[[115 115 116 116 127 137 142 152 146 142 131 121 119 118 119]
 [131 118 116 114 116 120 117 113 124 136 142 143 151 149 140]
 [155 150 145 128 123 120 117 116 118 121 121 116 130 136 147]
 [145 129 118 116 115 119 117 117 117 119 130 137 144 149 149]
 [118 115 115 113 116 120 129 138 147 150 148 137 129 121 118]
 [111 117 116 115 116 123 130 146 148 151 141 137 126 121 117]]
|
[[155 150 145 128 123 120 117 116 118 121 121 116 130 136 147]
 [145 129 118 116 115 119 117 117 117 119 130 137 144 149 149]
 [131 118 116 114 116 120 117 113 124 136 142 143 151 149 140]
 [118 115 115 113 116 120 129 138 147 150 148 137 129 121 118]
 [115 115 116 116 127 137 142 152 146 142 131 121 119 118 119]
 [111 117 116 115 116 123 130 146 148 151 141 137 126 121 117]]

[[107 120 130 123 134 143]
 [108 124 133 119 135 145]]
|
[[108 124 133 119 135 145]
 [107 120 130 123 134 143]]

[[112 128 129 130 155 120 139 141]
 [119 139 141 146 123 110 131 121]
 [131 138 104 130 117 123 142 123]]
|
[[131 138 104 130 117 123 142 123]
 [119 139 141 146 123 110 131 121]
 [112 128 129 130 155 120 139 141]]

[[140 156]
 [154 120]
 [136 126]
 [120 132]
 [132 138]
 [138 120]
 [141 124]
 [110 112]
 [107 110]]
|
[[154 120]
 [141 124]
 [140 156]
 [138 120]
 [136 126]
 [132 138]
 [120 132]
 [110 112]
 [107 110]]

[[116 143 143 144 117 117 151 143 143 118 116 142 149 128 128 116]
 [140 112 112 112 140 139 104 112 112 139 140 114 107 128 128 140]
 [141 115 115 114 141 141 108 115 115 140 141 116 110 128 128 142]]
|
[[141 115 115 114 141 141 108 115 115 140 141 116 110 128 128 142]
 [140 112 112 112 140 139 104 112 112 139 140 114 107 128 128 140]
 [116 143 143 144 117 117 151 143 143 118 116 142 149 128 128 116]]

[[128 126 107 140  99 125 105]
 [133 129 127 125  99 133 129]
 [123 104 154 136  99 135 133]
 [142 114 140 119  99 148 136]
 [131 110 131 136  99 138 119]
 [143 109 132 128  99 150 123]]
|
[[143 109 132 128  99 150 123]
 [142 114 140 119  99 148 136]
 [133 129 127 125  99 133 129]
 [131 110 131 136  99 138 119]
 [128 126 107 140  99 125 105]
 [123 104 154 136  99 135 133]]
---
[[124 120 130 135 131 122 130 127]
 [138 143 139 114 128 132 114 122]
 [126 122 133 122 108 122 122 123]
 [119 118 127 143 129 114 138 121]
 [116 122 115 111 127 141 138 145]
 [145 131 136 130 150 122 113 120]
 [125 124 135 123 109 123 125 122]]
|
[[116 122 115 111 127 141 138 145]
 [119 118 127 143 129 114 138 121]
 [124 120 130 135 131 122 130 127]
 [126 122 133 122 108 122 122 123]
 [125 124 135 123 109 123 125 122]
 [145 131 136 130 150 122 113 120]
 [138 143 139 114 128 132 114 122]]

[[133 134 134 119 124 114 147 135 125 131 118 130 139]
 [147 126 125 126 126 123 144 127 127 126 124 151 136]
 [138 133 140 134 140 139 146 132 129 132 141 138 137]]
|
[[147 126 125 126 126 123 144 127 127 126 124 151 136]
 [133 134 134 119 124 114 147 135 125 131 118 130 139]
 [138 133 140 134 140 139 146 132 129 132 141 138 137]]

[[130 112 154 155 155 154 154 156 156 130 154 156 129 128 154]
 [129 140 113 112 111 115 111 111 113 129 112 111 130 133 113]
 [142 131 126 129 129 129 127 131 128 141 129 128 139 139 127]
 [117 123 131 132 131 133 131 131 131 115 132 132 117 118 133]
 [124 119 134 135 136 136 135 136 137 123 136 135 123 124 135]]
|
[[129 140 113 112 111 115 111 111 113 129 112 111 130 133 113]
 [142 131 126 129 129 129 127 131 128 141 129 128 139 139 127]
 [117 123 131 132 131 133 131 131 131 115 132 132 117 118 133]
 [124 119 134 135 136 136 135 136 137 123 136 135 123 124 135]
 [130 112 154 155 155 154 154 156 156 130 154 156 129 128 154]]

[[113 132 121 121 117 155 119 108 146 138 129 133 117]
 [115 135 137 138 119 140 143 127 147 137 119 113 103]
 [102 112 124 135 121 140 116 144 124 110 116 125 145]
 [119 124 141 101 107 120 135 143 112 120 135 139 133]
 [151 143 138 120 147 111 132 122 130 138 124 132 128]
 [138 144 145 146 140 137 122 122 149 145 121 117 118]]
|
[[113 132 121 121 117 155 119 108 146 138 129 133 117]
 [102 112 124 135 121 140 116 144 124 110 116 125 145]
 [115 135 137 138 119 140 143 127 147 137 119 113 103]
 [151 143 138 120 147 111 132 122 130 138 124 132 128]
 [119 124 141 101 107 120 135 143 112 120 135 139 133]
 [138 144 145 146 140 137 122 122 149 145 121 117 118]]

[[134 105 132 135 137 126 114 135]
 [ 99 109 149 118 120 132 134  99]
 [115 114 130 131 122 107 102 149]
 [156 120 138 133 103 134 126 104]]
|
[[115 114 130 131 122 107 102 149]
 [134 105 132 135 137 126 114 135]
 [156 120 138 133 103 134 126 104]
 [ 99 109 149 118 120 132 134  99]]

[[114 131 145 111 109]
 [147 115 114 149 147]
 [129 122 129 128 125]
 [128 125 126 125 125]]
|
[[147 115 114 149 147]
 [128 125 126 125 125]
 [129 122 129 128 125]
 [114 131 145 111 109]]
---
[[115 124 130 135]
 [117 143 126 134]
 [145 110 140 122]
 [144  99 133 128]
 [120 141 112 115]]
|
[135 126 110 144]

[[106 121 125 136]
 [101 119 124 138]
 [106 121 125 136]
 [145 134 130 122]
 [140 132 130 124]]
|
[136 124 121 145]

[[122 125 134 126]
 [144 140 108 134]
 [119 136 129 116]
 [124 110 114 108]
 [143 101 129 126]]
|
[126 108 136 124]

[[128 126 137 138 134]
 [148 121 145 130 129]
 [148 122 137 123 149]
 [136 124 116 127 145]
 [125 131 105 116 127]]
|
[134 130 137 124 125]

[[129 126 130]
 [130 120 134]
 [149 149 101]
 [121 125 136]
 [119 115 134]]
|
[130 120 149]

[[132 124 132 113]
 [113 106 106 133]
 [121 106 103 126]]
|
[113 106 106]

[[125 119 100 118 115]
 [130 132  99 126 132]]
|
[115 126]
---
[[103 124 138 142 145]
 [138 143 139 102 108]
 [114 123 135 146 144]
 [109 120 125 156 148]]
|
[[124 138]
 [143 139]]

[[118 111 134 152 133]
 [104 110 124 154 117]
 [118 111 138 150 133]]
|
[[111 134]
 [110 124]]

[[132 128 129]
 [140 155 107]]
|
[[128 129]
 [155 107]]

[[122 152 105 112 140]
 [137 128 133 136 124]]
|
[[152 105]
 [128 133]]

[[140 156 115]
 [117 119 135]
 [121 149 119]
 [101 139 119]]
|
[[156 115]
 [119 135]]

[[130 143 138 109 107]
 [151 137 127 107 102]
 [108 114 122 149 151]]
|
[[143 138]
 [137 127]]

[[100 119 123]
 [144 119 120]
 [155 137 134]]
|
[[119 123]
 [119 120]]
